Small tables with named rows and columns. After each table, cells are looked up by row and column.

rumo =
         vakuvu  luneril  benuki
gogunuf      58       50      75
dilag        48       50      55
pogi         65       34      58
kubuga       62       45      46
tofeki       81       47      97
koto         50       50      50
bofi         53       49      69
gatefav      48       50      50
mus          40       59      69
zeset        63       54      48
rav          16       55      57
ger          54       77      77

mus, vakuvu -> 40
kubuga, benuki -> 46
dilag, vakuvu -> 48
rav, benuki -> 57
gogunuf, vakuvu -> 58
koto, luneril -> 50
mus, luneril -> 59
ger, luneril -> 77
pogi, vakuvu -> 65
ger, benuki -> 77
koto, benuki -> 50
gogunuf, luneril -> 50
bofi, luneril -> 49
dilag, luneril -> 50
tofeki, benuki -> 97
rav, vakuvu -> 16
rav, luneril -> 55

pumurol:
|  | rut | lufusu | gupimu | kat | nimez | bogifog | memu | gubitip | tikub |
|---|---|---|---|---|---|---|---|---|---|
| gati | 5.58 | 4.65 | 3.62 | 4.27 | 1.82 | 3.94 | 4.16 | 4.37 | 4.42 |
| noton | 8.64 | 2.87 | 6.17 | 4.85 | 4.09 | 3.68 | 4.27 | 4.50 | 4.06 |
| zet | 5.43 | 7.92 | 2.61 | 4.50 | 5.96 | 3.97 | 3.43 | 5.33 | 3.03 |

gubitip of noton = 4.50
bogifog of zet = 3.97
kat of noton = 4.85
memu of gati = 4.16
rut of noton = 8.64
rut of gati = 5.58
kat of gati = 4.27
gubitip of gati = 4.37
gupimu of zet = 2.61
tikub of gati = 4.42
gupimu of noton = 6.17
kat of zet = 4.50
memu of noton = 4.27
nimez of noton = 4.09
lufusu of gati = 4.65
bogifog of gati = 3.94
tikub of noton = 4.06
gupimu of gati = 3.62
bogifog of noton = 3.68
nimez of gati = 1.82

Table duve
cols = luf, resopez, pak
rir: [-0.37, 0.79, -0.66]
tuvuroz: [-0.80, -0.74, 0.86]
kigin: [0.50, -0.18, -0.65]
pur: [0.22, -0.57, 0.94]
bapes: [-0.86, 0.91, -0.18]
siv: [-0.82, 0.90, 0.40]

tuvuroz, pak: 0.86
pur, luf: 0.22
rir, resopez: 0.79
siv, resopez: 0.90
rir, pak: -0.66
pur, pak: 0.94
tuvuroz, luf: -0.80
pur, resopez: -0.57
bapes, resopez: 0.91
bapes, pak: -0.18
Which row has the largest pak? pur

zemife:
         kesumag    kape
fozu      74.482  58.664
naf      -15.135  51.978
gis       51.072  50.482
nisaf     24.367  44.148
pugiz     60.321  52.329
zopif     -4.475  49.637
tero      84.109  62.493
bofaru    84.009  68.489
barubip   16.686  47.532
kopevo   -65.663  65.419
nidolaf   59.610  47.708
lapetuv   16.866  46.075
sen       60.309  48.997

What is the kesumag of zopif in zemife? -4.475
What is the kesumag of tero in zemife? 84.109
What is the kesumag of pugiz in zemife? 60.321
What is the kape of nisaf in zemife? 44.148
What is the kesumag of gis in zemife? 51.072
What is the kesumag of nisaf in zemife? 24.367
What is the kape of pugiz in zemife? 52.329
What is the kesumag of fozu in zemife? 74.482
What is the kesumag of kopevo in zemife? -65.663
What is the kesumag of bofaru in zemife? 84.009
What is the kape of bofaru in zemife? 68.489
What is the kape of lapetuv in zemife? 46.075
What is the kape of nidolaf in zemife? 47.708
What is the kesumag of lapetuv in zemife? 16.866

kururap
|  | vipiba | dev | kodi |
|---|---|---|---|
| nune | -25.742 | 44.918 | -38.736 |
| gov | -39.348 | -6.369 | -11.565 |
| bepuled | -26.169 | -59.526 | 71.635 |
| nel | -35.804 | 18.963 | 27.136 |
| gememe | 14.427 | -78.580 | -14.332 |
| pizolet | 4.621 | 55.280 | -31.380 |
| geki | -12.407 | -28.652 | -11.838 |
| pefe | -13.112 | 44.270 | -33.179 |
| sozofo | 13.875 | 27.232 | -1.003 |
| letomo | -16.341 | -25.124 | 0.665 |
| gos | -54.138 | -0.738 | 17.700 |
| savubor | -35.566 | 16.504 | 7.151 |
| geziso | -55.776 | -27.452 | 42.987 |

What is the vipiba of savubor in kururap?
-35.566
What is the vipiba of nel in kururap?
-35.804
What is the kodi of letomo in kururap?
0.665
What is the kodi of sozofo in kururap?
-1.003
What is the dev of gememe in kururap?
-78.580
What is the vipiba of geki in kururap?
-12.407
What is the dev of pizolet in kururap?
55.280
What is the dev of geki in kururap?
-28.652
What is the kodi of pizolet in kururap?
-31.380
What is the vipiba of gov in kururap?
-39.348
What is the dev of letomo in kururap?
-25.124

